Each row is followed by its class number.
[-23.3  -8.4   2.3 -20.8   0.6  -0.3  -0.6  -7.4   1.7 -33.2 -15.1  -0.4
 -10.4  -6.0   8.7  -5.2  14.4   3.5 -22.6   0.8  -9.0   1.1   0.5  -0.7
   0.4 -20.4  12.7  -0.1  10.0   5.9  -9.1  15.1  10.5  -1.8  19.1   3.4
 -13.0  -5.5  12.8  17.8  -4.9  10.4  -9.6   6.7  -3.0  -9.0  -6.3  -7.1
  10.4]
0
[-11.0   0.3   5.6   2.9  -7.4   0.3  -0.5  -8.9   4.3 -15.8   8.1  -7.8
 -18.8   5.6   6.1  -5.7   4.0   2.6   5.3   6.0   8.2  -0.8   3.6  -4.2
   2.2  -3.6  -1.8   0.6  -1.1   9.0   1.4  -3.1  -4.7   0.7  -2.2   0.8
 -10.0 -20.7   3.4   0.4  -2.6   6.1  -1.5  -2.9  -9.8   5.1  -5.2  -0.3
   1.6]
1
[-35.4 -33.7 -22.0 -18.7   1.0  -8.1   1.4 -11.1   4.6  -2.9  22.7   6.8
  -5.9  -9.8  -1.9   9.5   8.5   1.4 -17.2   8.9 -10.4   0.7   0.9   2.9
  13.5 -39.7  -8.1  14.2   3.6   9.4  -4.8  -1.6   2.0  22.4   2.6  -0.1
 -26.5  18.7  35.9  16.5   0.6  -3.3 -17.4   5.7  -2.6   6.1 -19.7  -2.3
  12.5]
0
[-13.8   2.8   3.8 -13.0  -4.8   3.6   1.1  -5.4  20.6 -27.5  11.0  -5.8
   1.0  12.2  15.7  -1.5  20.7   3.0   7.2   4.4  10.0   6.4   2.4  -4.3
   4.0  -0.3  -6.6  -0.5 -13.4   1.4   4.4  -6.7 -12.1   9.1   4.5   2.1
 -21.9  12.0   9.9   5.9   8.1   6.5  -3.0 -10.8 -11.4  -2.9 -23.7   8.3
   2.0]
2
[-27.7  29.3  34.9 -12.1 -10.9  -0.1  -0.4  -8.3  16.8 -58.5 -10.4 -22.9
   8.9   3.6  47.9   6.2  37.2   1.9  32.0   3.9   0.9 -20.7  -0.2  17.6
  -3.0  -3.1  44.7  -6.3   7.2  11.2   9.4  20.2  19.8 -24.9   6.9  32.6
 -10.7  21.3 -30.5  25.7 -17.9  -5.5 -33.3  -4.5  20.0  -5.1 -39.6  11.7
  -3.8]
0
[-31.4 -32.7 -18.9 -18.5   1.7 -10.0  -4.2 -10.6   9.3 -13.0  15.7  -8.2
 -25.3  -5.2   4.0  10.6   9.4   4.7 -14.3  11.1 -10.9   9.2  -3.4   8.4
   7.6 -32.5  -3.1  21.1   2.6  10.4  -5.6   5.0  -1.1  21.3   0.4   0.2
 -20.8  11.3  19.3  15.3   3.0  -6.7 -12.2   4.0  -0.6   5.6 -14.1  -1.0
   9.7]
0
[-10.0   5.7   6.1  -9.2  -5.2   1.0   3.6  -7.9  20.6 -12.5  12.1  -2.8
  17.2   9.2  13.5  -0.8  16.3   8.6   6.4   2.4   9.9   2.9   7.5  -8.0
   4.6  -1.9  -6.3   2.4 -11.6   4.1   3.6  -2.9  -4.8   8.2   2.0   7.0
 -21.9  18.8   8.3   5.6   4.4   5.5  -3.6  -8.3  -7.3  -1.6 -24.3  10.7
   1.1]
2
[-21.5   9.8  16.5 -15.5  -3.2  -3.3   2.0  -7.8  -0.3 -46.7 -18.3  -3.9
   2.5  -1.6  20.3  -4.3  20.9   1.4  -3.3  -4.5  -8.9  -7.3   0.1   0.1
  -2.0 -10.9  25.8  -8.6  11.6   6.0  -4.8  23.7  15.5 -15.0  18.7  11.6
 -14.7  -1.6  -7.9  22.8 -13.0   9.0 -16.8   3.8   5.0  -8.4 -18.5   1.1
   4.5]
0
[ -4.2  11.2   9.4 -14.8  -3.4   5.4  -5.7  -5.3  26.4 -43.9 -11.0 -10.5
   4.0   7.6  21.6   3.7  22.2   8.1   3.6  -3.7   2.6  11.5   2.2  -8.7
  -7.2   4.5   3.6  -4.9 -11.8  -3.2   4.7  -1.1  -5.3   5.1   7.2   5.6
 -11.2  16.6 -12.6  10.9  -0.9   2.4   2.6 -13.7  -4.5  -0.8 -24.3  11.4
  -0.6]
2
[ -7.0  12.7   0.5  -8.2  -6.7   0.3  -3.6  -6.1  14.1 -19.9  -1.7  -3.8
  10.1   9.3  14.7  -1.9  11.3   6.7   4.3  -1.3   7.0   7.0   7.7  -9.0
  -1.4   2.8  -4.5  -1.6 -11.6   2.9   6.1   0.5  -2.2   7.8   2.3   2.7
 -14.3  15.3  -1.7   4.9  -0.2   7.6   0.9  -8.8  -5.0   3.2 -22.6  12.2
   0.2]
2
[ -5.9  -0.2  -2.4  -1.4  -5.4   4.3  -1.5  -7.0  -6.4 -26.7  -6.6  -5.3
 -20.4   4.8   7.6 -12.0   2.8   8.8   2.8   3.2   3.8   5.1   2.6 -11.3
  -0.1  -2.0  -1.1  -4.8  -1.0   6.4  -3.6   3.0  -1.9   3.2   2.7   2.4
  -9.3 -26.7  -4.0  -0.9  -4.4   6.4   3.6   0.1  -9.5   4.2  -4.9  -3.0
   3.3]
1
[-30.6 -11.2  -1.0 -19.0  -1.5  -1.8   0.2  -9.0   2.5 -25.9   0.6  -8.5
  -3.0   2.1  15.3   5.2  17.2   3.7  -4.4   5.1  -8.8  -7.0  -0.5  11.5
   5.4 -19.3  10.2   3.7   5.9  10.3  -2.0  10.7   6.2   6.4  11.1   7.5
 -20.5  14.3   7.6  20.1  -5.0   1.6 -21.0   2.3   5.3   0.6 -17.4   2.7
   9.4]
0
[-20.7 -15.7  -8.9 -16.7   1.9  -4.4  -2.4  -8.5  13.9 -16.4  -0.2  -2.3
  -4.4  -4.3   7.2   9.1  14.0   1.3  -5.0  -0.2 -11.0   8.0  -1.4  -5.7
  -1.9 -18.9  -1.3   9.9  -0.8   3.1  -2.9   6.2   8.1  15.9  -0.9  -3.8
  -7.1  21.3 -11.3  13.8   1.1  -2.6 -15.2   3.6   8.4   5.3 -14.3   6.8
   6.4]
0
[ -8.6 -10.0 -14.4  -5.6  -2.7   0.2  -1.5  -0.6   1.3 -16.0  -0.2   6.9
 -20.8   6.7  -2.8  -6.8  -7.4   4.6  -6.7   4.9  -2.6   9.3   7.0 -11.7
   3.5 -11.6 -17.0  -2.5   4.8   1.5  -6.2  -1.4 -12.7  15.0   3.8  -8.1
 -16.8 -13.6  17.9  -0.6  -0.5   4.3   5.8   1.5 -12.7   4.9  -5.6  -1.0
   6.8]
1
[-32.9 -30.8  -4.3 -15.3  -0.2  -0.8  -1.0  -6.0   2.5 -17.7  20.1  -1.5
 -21.5   2.2   3.1   6.4  17.6  -1.0 -15.5   8.8  -5.5   1.6  -1.2  12.4
  11.7 -36.8   2.5  13.0   5.5   8.5   0.6   0.7  -6.7  12.3   7.5   2.9
 -25.0  -6.1  31.2  13.8   7.0  -3.9 -12.7   0.1  -9.3   0.8 -14.4 -10.0
  11.0]
0
[ -2.4  15.6   3.8  -7.7   1.3   0.1  -1.2  -2.2   3.3 -38.3 -28.0  -0.9
  -4.2  -2.1   9.5  -7.7   1.3   2.5   0.4  -1.7  -2.0   0.2   5.1 -20.7
  -8.4   3.4   7.3  -6.6   6.3  -0.7  -6.3  11.2   1.2  -6.0  12.0   3.5
  -6.2 -17.3   9.6  13.4  -2.4   6.7   3.8  -1.1  -7.0  -2.9  -5.8  -4.3
   5.5]
1
[-17.7   6.8  -2.1   0.2 -10.7  -5.7  -1.1  -2.9  15.8 -10.1  24.7 -12.9
  -3.2  14.9  21.5   9.5   1.2   8.1  30.5  17.2   5.8  -7.0   9.6  14.7
   7.8  -2.4  -8.9   7.5  -9.6  15.5  15.1 -11.0  -7.8   8.0 -10.9   9.1
 -19.2  15.1   0.9   2.5  -0.9  -7.5 -13.0 -11.9   2.8   6.2 -37.3  12.2
  -4.0]
1
[-24.2 -28.8 -24.6 -16.2   2.1  -2.3   1.0 -10.0  -0.2  -9.3   1.4   6.1
  -9.7  -4.7  -6.5   5.1   8.8   0.1 -18.8  -2.2  -9.0   8.1  -1.3 -15.7
   4.2 -27.1  -4.1   3.9   6.8   5.1  -5.7   4.1   4.8  16.6  -1.9  -3.6
 -16.8   0.9  27.8  10.7   2.0   6.5  -3.9   8.2   2.5   4.4  -6.9  -7.6
  14.1]
0
[-19.3 -18.7   1.3 -19.8   3.3   4.9   3.2  -9.4   2.9 -34.0 -11.7   1.7
 -11.4 -10.3   2.3  -6.7  22.1   3.6 -28.4  -9.9  -6.9  14.4  -7.7 -12.7
  -1.6 -25.8  14.1   0.1   6.4   1.4  -8.5  16.1   8.2   5.5  17.2  -0.4
 -11.8  -5.0  13.7  11.5   1.1  16.6  -2.1   6.0  -4.1  -0.5  -1.5  -8.8
  15.2]
0
[-34.6 -26.6 -17.6 -19.6  -1.2  -8.2  -0.4  -9.7   8.2 -12.9  21.6  -5.8
 -21.9  -2.2   3.4   9.0   7.0   3.4 -14.0  11.0 -13.0   7.3  -1.2  13.9
   8.5 -33.9  -2.9  19.9   2.3   9.7  -6.1   4.1  -2.1  23.6   3.0   0.4
 -20.3   4.0  33.0  13.2   6.2  -7.4 -13.8   3.9  -6.7   3.9 -14.5  -3.0
   7.7]
0
[ -3.2  -7.1  -6.4   1.6  -1.4   3.9   3.4  -6.6   3.6 -12.8  -2.8   3.4
 -13.0   7.0  -3.6  -4.1   3.0   2.8  -0.6   0.5   6.0  -5.7   5.1 -19.9
   2.7  -5.0 -11.7  -2.6   2.3   2.0  -6.1  -4.8  -5.1   4.7  -1.0   0.6
  -8.9 -12.9  19.4   0.7   1.6   2.4   0.3  -6.7  -8.3   4.1   1.3  -1.3
   9.2]
1
[-25.9 -40.1 -29.4 -20.4  10.0  -1.6  -1.8  -6.5  -1.7 -16.7  -1.7  11.4
 -34.3  -8.3 -13.4   0.5   4.9   6.1 -40.1   0.8 -18.0  19.9  -4.7 -13.5
   8.2 -38.3  -4.7  17.6   9.3  -0.5 -22.4   6.9  -2.6  25.7  11.4 -11.3
 -22.1 -16.2  34.2  14.4   4.5   5.2   1.3  10.0 -13.4   4.1   3.7 -14.7
  25.7]
0
[  0.8  27.2  22.8  -1.5  -6.0   7.6   0.4  -3.9   3.5 -46.1 -23.1  -9.7
  -0.1   9.0  21.3 -12.0  13.5   1.4  21.2  -6.1   9.5 -14.3  15.5 -16.7
  -6.4  17.2  14.1 -16.4   2.0   2.7   1.7   4.6  -0.3 -21.5   4.9  14.0
  -0.2  -9.0 -14.7   6.6 -12.1   1.4  -3.1  -6.5  -3.1  -5.2  -7.8   3.4
  -1.1]
1
[ -3.1   9.4  -1.7  -5.7  -3.2   0.6  -2.3  -4.7  17.4 -13.9   0.1   2.7
  15.4   8.0   6.4  -4.9  10.7   8.8   2.7  -4.0   5.4   3.4   6.2 -11.1
   2.4   2.8  -5.8   0.2 -10.6   2.7   2.4  -4.3  -2.9  10.9   3.5   0.3
 -16.0  14.2   6.3   3.3   2.8   9.5   0.5  -4.2  -6.8  -1.6 -18.7   9.1
   1.4]
2
[ -4.6   0.8   0.8 -15.8  -2.9   2.3   1.9  -4.2  31.0 -21.3   0.8   1.0
  10.0  14.5  13.8   2.8  14.5   8.7   3.4   1.6   7.5   6.8   4.9 -14.8
  -1.3  -1.6 -10.4  -2.0 -15.2  -2.4   0.5  -6.5 -12.6  11.2   2.5   0.9
 -10.1  24.2  13.6   0.1   6.9   1.7   1.7 -18.5  -7.0  -3.2 -14.8  15.2
   4.9]
2
[-24.8 -18.2 -17.5 -15.8 -11.5  -7.4  -2.6  -8.2  48.1  12.1  59.8 -11.9
   8.1  25.4  30.4  32.1  14.8  10.4  34.0  25.5   7.5  -1.0   6.1  22.9
  16.4 -12.5 -34.5  25.5 -30.6   9.5  17.7 -30.2 -18.5  37.7 -31.8   7.3
 -25.7  74.2  13.0   2.1  16.0 -29.9 -21.1 -22.3   7.3  10.7 -51.0  30.4
  -8.4]
2
[ -4.1   2.4  -0.7 -10.2  -1.0   1.3  -7.4  -5.2  13.8 -21.2  -4.6   1.2
   6.9   6.8   6.5  -9.8  11.3   7.4  -3.1  -4.2   5.5   8.4   2.1 -18.2
   0.5  -2.5  -7.6  -1.3  -6.7  -3.5  -4.4  -3.3  -5.0   9.9   9.4  -2.1
 -12.8   3.5  11.8   4.1   3.3  12.6   3.4  -3.8 -11.3  -4.6 -10.4   5.3
   3.0]
2
[-40.1 -41.9 -42.8   0.3 -11.7 -18.3  -3.1  -5.0  28.0  50.3  83.3  -9.9
  -8.1  28.3   4.8  38.8  -4.3   8.3  36.7  43.7   6.7  -8.0   9.1  43.2
  29.4 -30.1 -55.2  39.7 -25.8  27.1  17.8 -42.6 -23.6  48.9 -36.5  -1.6
 -40.2  55.7  39.1  -8.3  14.7 -32.8 -27.5 -17.1   1.4  20.3 -54.4  19.6
  -2.4]
1
[  2.5  22.4  10.8   4.2  -2.3  17.3  -1.9  -2.1  -1.3 -44.9 -29.6  -1.8
 -13.8   1.8   9.1 -17.1   6.4   0.7   2.2  -9.6   3.9   9.3   6.9 -15.6
  -6.1   6.6  13.7 -17.0   9.3  -1.5  -6.0  12.8  -0.9  -7.7  13.6   4.8
  -7.6 -33.3  -9.0   5.9 -10.9  12.3   7.6  -3.3 -10.2  -3.3  -3.5  -4.8
   2.6]
1
[ -2.9  22.5  15.9   2.7 -10.2   7.4   1.0  -3.6  11.4 -32.5  -8.6 -12.8
   3.1  12.4  25.3  -2.8  19.4   3.3  27.1  -0.7   9.0 -11.6   5.7  -6.2
  -4.6  14.5  10.9  -8.1  -4.2   6.2   4.7  -2.2  -0.7 -11.8  -3.9  13.1
  -5.8  -0.6 -17.1   4.4 -10.9  -1.2  -5.6 -10.1   1.4   1.0 -17.6   7.3
  -7.2]
1
[ -6.4   5.4  -0.4 -12.8  -8.6   5.8  -4.8 -10.2  23.3 -31.7  -3.6   5.1
   4.6  15.7  16.2 -12.7  12.2   9.2   6.2  -3.4   2.8  21.8  11.2 -25.3
   0.3  -3.8 -12.7  -7.4 -14.4  -4.3  -6.0  -3.4  -5.3  13.4  12.1  -0.2
 -18.1  15.2  -1.3   5.1  -3.7  11.6   6.6 -12.3 -10.1   3.1 -22.7  17.4
   1.2]
2
